Here is a tiny trained network, its code and every weight. The questions are about switching its units off for an input and a target symbol, where a switched-off unit gives its printed mean instead of its output.

import numpy as np


def w(rows, s, z=0):
    codes = np.array(rows[::2]) - 128.0
    scale = np.full(codes.shape[1], s)
    scale[-1] = z or s
    return codes * scale


def norm(h):
    return h / np.sqrt((h * h).mean(-1, keepdims=True) + 1e-5)


def f(y):
    return np.maximum(y, 0)


def softmax(a):
    e = np.exp(a - a.max(-1, keepdims=True))
    return e / e.sum(-1, keepdims=True)


def log_softmax(a):
    a = a - a.max(-1, keepdims=True)
    return a - np.log(np.exp(a).sum(-1, keepdims=True))


def net(x, mask):
    ids = ['αδεξτω'.index(c) for c in x.split()]
    T = len(ids)
    res = E[ids] + P[:T]
    u = 0
    for l in range(2):
        r = norm(res)
        for j in range(2):
            rows = slice(2 * j, 2 * j + 2)
            q, k, v = (r @ M[l][rows].T for M in (Q, K, V))
            z = softmax(np.where(np.tri(T) > 0, q @ k.T / 2**0.5, -1e9)) @ v
            o = O[l][rows]
            res = res + np.where(mask[u + j], z, o[:, -1]) @ o[:, :-1]
        u += 2
        y = f(norm(res) @ A[l][:, :-1].T + A[l][:, -1])
        res = res + np.where(mask[u : u + 4], y, B[l][:, -1]) @ B[l][:, :-1]
        u += 4
    return log_softmax(norm(res)[-1] @ U[:, :-1].T + U[:, -1])


Q, K, V, O, A, B = {}, {}, {}, {}, {}, {}
E = w([
[129,78,71,240,169,156,110,93,240],'α',
[136,90,101,166,223,210,171,246,82],'δ',
[75,79,60,171,231,161,167,121,54],'ε',
[53,146,94,144,73,163,159,101,127],'ξ',
[82,85,88,101,144,109,192,251,229],'τ',
[147,71,185,138,118,91,130,117,29],'ω',
],0.018)
P = w([
[200,133,178,119,203,176,7,100,173],'0',
[212,152,171,186,229,163,170,146,89],'1',
[192,119,185,179,167,251,112,152,121],'2',
[149,92,101,165,196,218,169,79,130],'3',
[114,144,143,153,119,224,117,206,107],'4',
[135,117,99,110,113,225,178,137,95],'5',
[88,111,99,147,93,188,162,115,94],'6',
[73,147,96,124,62,120,146,85,109],'7',
[53,161,43,118,56,100,164,30,107],'8',
[1,200,71,85,48,230,166,131,41],'9',
],0.0066)
Q[0] = w([
[206,197,137,92,163,64,78,84,140],'0.h0',
[130,250,181,162,99,24,123,112,107],'0.h0',
[130,170,105,119,129,162,151,143,116],'0.h1',
[156,218,141,68,135,115,129,90,132],'0.h1',
],0.011)
K[0] = w([
[136,52,200,129,195,115,86,210,131],'0.h0',
[255,103,67,116,245,114,92,148,134],'0.h0',
[164,50,148,95,99,109,144,112,182],'0.h1',
[179,98,197,102,170,108,108,108,137],'0.h1',
],0.0083)
V[0] = w([
[191,194,194,201,68,213,153,2,133],'0.h0',
[148,221,158,105,72,149,164,100,39],'0.h0',
[79,129,101,99,139,177,99,84,42],'0.h1',
[34,108,125,135,38,173,191,107,155],'0.h1',
],0.0064)
O[0] = w([
[144,48,108,196,107,122,163,172,146,123],'0.h0',
[136,131,85,199,133,2,65,209,158,69],'0.h0',
[251,186,79,58,112,143,129,137,133,90],'0.h1',
[149,184,49,108,62,115,184,102,48,253],'0.h1',
],0.009,0.0045)
A[0] = w([
[163,52,196,170,143,178,3,48,130,254],'0.n0',
[124,125,93,214,102,7,126,154,83,85],'0.n1',
[113,116,26,102,87,186,193,110,101,137],'0.n2',
[172,191,216,79,74,13,85,79,5,240],'0.n3',
],0.0046,0.0007)
B[0] = w([
[83,228,199,100,176,178,130,146,41,163],'0.n0',
[217,184,97,70,118,163,97,51,48,200],'0.n1',
[206,182,149,197,39,69,30,168,178,253],'0.n2',
[120,120,61,89,140,75,254,198,147,165],'0.n3',
],0.0084,0.0058)
Q[1] = w([
[131,117,125,211,150,63,194,156,196],'1.h0',
[71,143,55,88,101,164,254,142,76],'1.h0',
[60,186,205,81,160,192,111,110,149],'1.h1',
[169,4,214,139,107,116,22,105,175],'1.h1',
],0.0059)
K[1] = w([
[165,71,148,116,254,88,113,75,47],'1.h0',
[167,221,51,205,36,39,87,109,111],'1.h0',
[39,135,46,176,143,211,63,139,96],'1.h1',
[172,97,155,139,249,147,183,207,122],'1.h1',
],0.0073)
V[1] = w([
[114,29,161,145,116,100,73,136,116],'1.h0',
[143,52,84,83,165,50,189,212,254],'1.h0',
[121,180,206,170,88,152,50,198,245],'1.h1',
[90,173,88,201,142,130,5,32,167],'1.h1',
],0.0076)
O[1] = w([
[133,148,137,53,77,186,84,111,136,6],'1.h0',
[74,191,71,139,180,137,229,55,74,2],'1.h0',
[144,146,252,212,177,11,183,71,155,58],'1.h1',
[215,158,212,118,70,142,151,60,77,17],'1.h1',
],0.011,0.0039)
A[1] = w([
[127,155,121,241,165,105,135,131,176,170],'1.n0',
[37,222,157,105,254,126,166,52,92,214],'1.n1',
[174,110,134,68,141,77,172,126,61,6],'1.n2',
[149,34,94,149,143,141,162,114,40,165],'1.n3',
],0.0069,0.0018)
B[1] = w([
[65,102,82,99,184,139,96,125,128,215],'1.n0',
[97,254,90,156,97,120,119,106,141,254],'1.n1',
[133,149,105,44,124,147,120,119,96,154],'1.n2',
[105,138,181,146,130,122,139,112,153,236],'1.n3',
],0.018,0.0046)
U = w([
[118,156,153,90,171,154,131,154,132,6],'α',
[135,66,218,130,99,151,229,99,145,251],'δ',
[123,220,112,126,146,141,190,99,117,134],'ε',
[255,173,152,147,123,109,170,146,143,130],'ξ',
[60,43,152,120,190,31,113,174,125,214],'τ',
[158,86,88,16,92,241,130,143,122,117],'ω',
],0.0079,0.0028)

Each question gives the input, a string of symbols that net reads in full, and the target symbol t.
The units are the heads (2 rows each of Q, K, V and O) and the neurons (one row each of A and B). Each row of codes is followed by its name. A weight is (code - 128) times the scale printed after its matrix; where a second scale follows, it is the last column's (O, A, B and U).
mask holds one flag per unit, layer by layer, with each layer's heads first. A switched-off unit (its flag False) gives its mean, the last column of its rows in O or B, instead of its output. The means were averaged over made-up inputs and are rounded, as every weight is.
A unit's drop is (log p(t) with every unit on - log p(t) with that unit switched off) / (log p(t) with every unit on - log p(t) with every unit switched off).
The circuit of an input: a set's keep is (log p(t) with only the set's units on - log p(t) with every unit switched off) / (log p(t) with every unit on - log p(t) with every unit switched off). Starting from all 12 units, units are removed one at a time, each time the one whose removal leaves the highest keep (on an exact tie, the one counted first), for as long as the keep stays at least 0.8.
units of the circuit, in order: the units of the circuit, biggest drop first
unit that matters most: the unit with the biggest drop
top k neurons: the k neurons with the biggest drops, biggest first
k most important neurons of layer l: the k neurons of layer l with the biggest drops, biggest first
heads that matter: for each layer, one digit per head in row order, 1 if its drop is at least 0.15 and else 0, layers parted by /
input ω τ ω δ ω ε δ ε ω, target ω: heads that matter : 00 / 01
input τ τ ε τ ε ε, target ω: top 2 neurons : (0.n2 1.n1)
input ξ τ ξ ε τ ω ε ξ δ, target ξ: units of the circuit, in order : (0.n2 1.h1)
input ε τ ω, target ε: top 3 neurons : (0.n0 1.n1 0.n1)
input α α ξ, target ξ: top neuron : (0.n1)
input τ δ ξ ε ε, target ξ: heads that matter : 01 / 01
input τ ε τ ε ω ε ω τ τ τ, target ε: units of the circuit, in order : (0.h0 1.h0)
input ε τ τ τ τ ω δ, target τ: heads that matter : 10 / 00
input τ δ ε ξ, target ξ: heads that matter : 01 / 11
input τ ω ε ε ε ε δ δ ξ δ, target ξ: units of the circuit, in order : (1.h1 0.h1 0.n2)
input ω τ δ ε ω, target ω: heads that matter : 10 / 01
input ω τ δ, target ε: units of the circuit, in order : (0.h0 1.n1 1.h0)
input τ ε τ ω α ε, target δ: heads that matter : 11 / 01
input τ α δ, target δ: unit that matters most : 0.h0
input τ τ τ τ ε α, target ω: top 2 neurons : (1.n1 1.n3)
input ω α ε, target δ: heads that matter : 01 / 11
input α ε τ ε ξ, target τ: 2 most important neurons of layer 1 : (1.n0 1.n1)
input δ τ ε τ, target ω: heads that matter : 10 / 01
input τ τ τ α τ τ α ω, target δ: heads that matter : 10 / 10
input ε ξ τ τ α τ τ τ α τ, target τ: unit that matters most : 1.n1
input τ α ε τ α ε ε ε ε, target ω: units of the circuit, in order : (1.h1 0.h0)
input τ τ τ ε δ α ω, target δ: top 4 neurons : (1.n3 0.n1 1.n0 1.n1)
input τ ε ω τ δ τ α τ, target δ: heads that matter : 10 / 01
